Below is a small trained network, with its code and all its weights. Each question gives an input and a target symbol and asks what happens when units are switched off, that is, made to give their printed mean instead of their output.

import numpy as np


def w(rows, s, z=0):
    codes = np.array(rows[::2]) - 128.0
    scale = np.full(codes.shape[1], s)
    scale[-1] = z or s
    return codes * scale


def norm(h):
    return h / np.sqrt((h * h).mean(-1, keepdims=True) + 1e-5)


def f(y):
    return y / 2 * (1 + np.tanh(0.7978845608 * (y + 0.044715 * y**3)))


def softmax(a):
    e = np.exp(a - a.max(-1, keepdims=True))
    return e / e.sum(-1, keepdims=True)


def log_softmax(a):
    a = a - a.max(-1, keepdims=True)
    return a - np.log(np.exp(a).sum(-1, keepdims=True))


def net(x, mask):
    ids = ['αγδεζηλμξπτφψω'.index(c) for c in x.split()]
    T = len(ids)
    res = E[ids] + P[:T]
    q, k, v = (norm(res) @ M[0].T for M in (Q, K, V))
    z = softmax(np.where(np.tri(T) > 0, q @ k.T / 4**0.5, -1e9)) @ v
    res = res + np.where(mask[0], z, O[0][:, -1]) @ O[0][:, :-1]
    y = f(norm(res) @ A[0][:, :-1].T + A[0][:, -1])
    res = res + np.where(mask[1:9], y, B[0][:, -1]) @ B[0][:, :-1]
    return log_softmax(norm(res)[-1] @ U[:, :-1].T + U[:, -1])


Q, K, V, O, A, B = {}, {}, {}, {}, {}, {}
E = w([
[147,160,107,147],'α',
[155,155,105,117],'γ',
[179,167,77,197],'δ',
[178,177,151,88],'ε',
[159,156,103,112],'ζ',
[166,156,100,99],'η',
[163,135,83,87],'λ',
[149,140,82,117],'μ',
[172,135,92,84],'ξ',
[140,130,82,105],'π',
[166,140,104,86],'τ',
[72,135,205,46],'φ',
[82,141,70,128],'ψ',
[80,105,54,7],'ω',
],0.016)
P = w([
[174,151,132,111],'0',
[111,6,174,173],'1',
[155,156,116,100],'2',
[113,28,127,172],'3',
[135,171,110,112],'4',
[100,83,121,192],'5',
[119,183,104,121],'6',
[113,77,119,138],'7',
[109,184,94,113],'8',
[96,97,122,160],'9',
[115,184,93,111],'10',
[147,79,103,133],'11',
],0.015)
Q[0] = w([
[231,3,199,185],'H0',
[155,96,140,173],'H0',
[130,186,151,39],'H0',
[145,255,116,142],'H0',
],0.0069)
K[0] = w([
[255,73,193,193],'H0',
[141,105,150,124],'H0',
[78,145,85,170],'H0',
[12,113,113,100],'H0',
],0.0085)
V[0] = w([
[134,97,176,109],'H0',
[133,170,216,119],'H0',
[66,106,109,11],'H0',
[39,115,124,114],'H0',
],0.012)
O[0] = w([
[122,136,122,83,72],'H0',
[12,140,169,118,2],'H0',
[154,79,70,4,217],'H0',
[189,61,165,30,54],'H0',
],0.011,0.0046)
A[0] = w([
[122,138,133,146,44],'N0',
[225,46,219,153,238],'N1',
[101,209,165,147,18],'N2',
[175,111,86,194,157],'N3',
[167,195,118,155,166],'N4',
[160,123,162,38,138],'N5',
[68,5,81,185,251],'N6',
[89,63,38,124,175],'N7',
],0.014,0.0025)
B[0] = w([
[125,111,79,89,119],'N0',
[59,43,92,208,164],'N1',
[94,52,95,104,132],'N2',
[81,74,182,95,254],'N3',
[178,148,133,142,203],'N4',
[76,127,173,177,186],'N5',
[136,42,69,250,217],'N6',
[134,115,186,182,232],'N7',
],0.016,0.0087)
U = w([
[84,63,104,169,193],'α',
[114,129,108,112,34],'γ',
[121,128,136,119,3],'δ',
[97,122,72,86,98],'ε',
[123,143,93,110,86],'ζ',
[145,150,68,102,132],'η',
[162,145,122,102,88],'λ',
[162,136,127,110,58],'μ',
[162,142,108,97,124],'ξ',
[185,129,168,109,13],'π',
[142,142,98,87,180],'τ',
[83,150,196,72,219],'φ',
[157,38,203,129,112],'ψ',
[112,57,75,5,161],'ω',
],0.012,0.0033)

Each question gives the input, a string of symbols that net reads in full, and the target symbol t.
The units are the heads (4 rows each of Q, K, V and O) and the neurons (one row each of A and B). Each row of codes is followed by its name. A weight is (code - 128) times the scale printed after its matrix; where a second scale follows, it is the last column's (O, A, B and U).
mask holds one flag per unit, heads first, then neurons. A switched-off unit (its flag False) gives its mean, the last column of its rows in O or B, instead of its output. The means were averaged over made-up inputs and are rounded, as every weight is.
A unit's drop is (log p(t) with every unit on - log p(t) with that unit switched off) / (log p(t) with every unit on - log p(t) with every unit switched off).
The circuit of an input: a set's keep is (log p(t) with only the set's units on - log p(t) with every unit switched off) / (log p(t) with every unit on - log p(t) with every unit switched off). Starting from all 9 units, units are removed one at a time, each time the one whose removal leaves the highest keep (on an exact tie, the one counted first), for as long as the keep stays at least 0.8.
units of the circuit, in order: the units of the circuit, biggest drop first
unit that matters most: the unit with the biggest drop
k most important neurons: the k neurons with the biggest drops, biggest first
drop of u: that unit's drop, to one decimal
input λ π ζ ψ ψ γ μ, target ψ: 2 most important neurons -> (N5, N6)
input λ ψ δ μ ψ, target ψ: units of the circuit, in order -> (H0, N6, N7)
input φ η ε ε λ τ ζ φ φ α δ, target φ: unit that matters most -> N6
input φ λ ξ, target φ: units of the circuit, in order -> (N6, H0, N5)
input λ ζ ε φ ψ ξ α, target ψ: units of the circuit, in order -> (H0, N6)
input ψ ζ φ η φ ζ γ, target φ: 3 most important neurons -> (N6, N5, N4)
input μ ε φ φ ψ, target ψ: 3 most important neurons -> (N5, N7, N6)
input γ η η φ α, target φ: 2 most important neurons -> (N6, N5)
input ζ η ζ λ λ γ φ ζ η, target φ: units of the circuit, in order -> (H0, N6, N5)
input ω π ζ, target ω: 2 most important neurons -> (N6, N4)
input φ δ ζ, target φ: units of the circuit, in order -> (N6, H0)
input ζ φ π, target φ: 4 most important neurons -> (N6, N5, N1, N4)
input ξ ζ ψ ψ ψ η π, target ψ: units of the circuit, in order -> (N5, N6)
input λ γ φ, target φ: unit that matters most -> N5
input π γ η ω η π ξ δ ω, target ω: 2 most important neurons -> (N6, N3)
input μ η λ ξ ψ ξ γ ψ ω η ξ, target ω: 3 most important neurons -> (N6, N4, N7)
input π η δ ζ φ η φ ω τ, target ω: 2 most important neurons -> (N4, N3)
input η ζ μ τ λ φ α φ λ, target φ: drop of H0 -> 0.6
input ζ λ φ μ μ, target φ: drop of N6 -> 0.9
input ε φ ε, target φ: drop of N5 -> 0.3
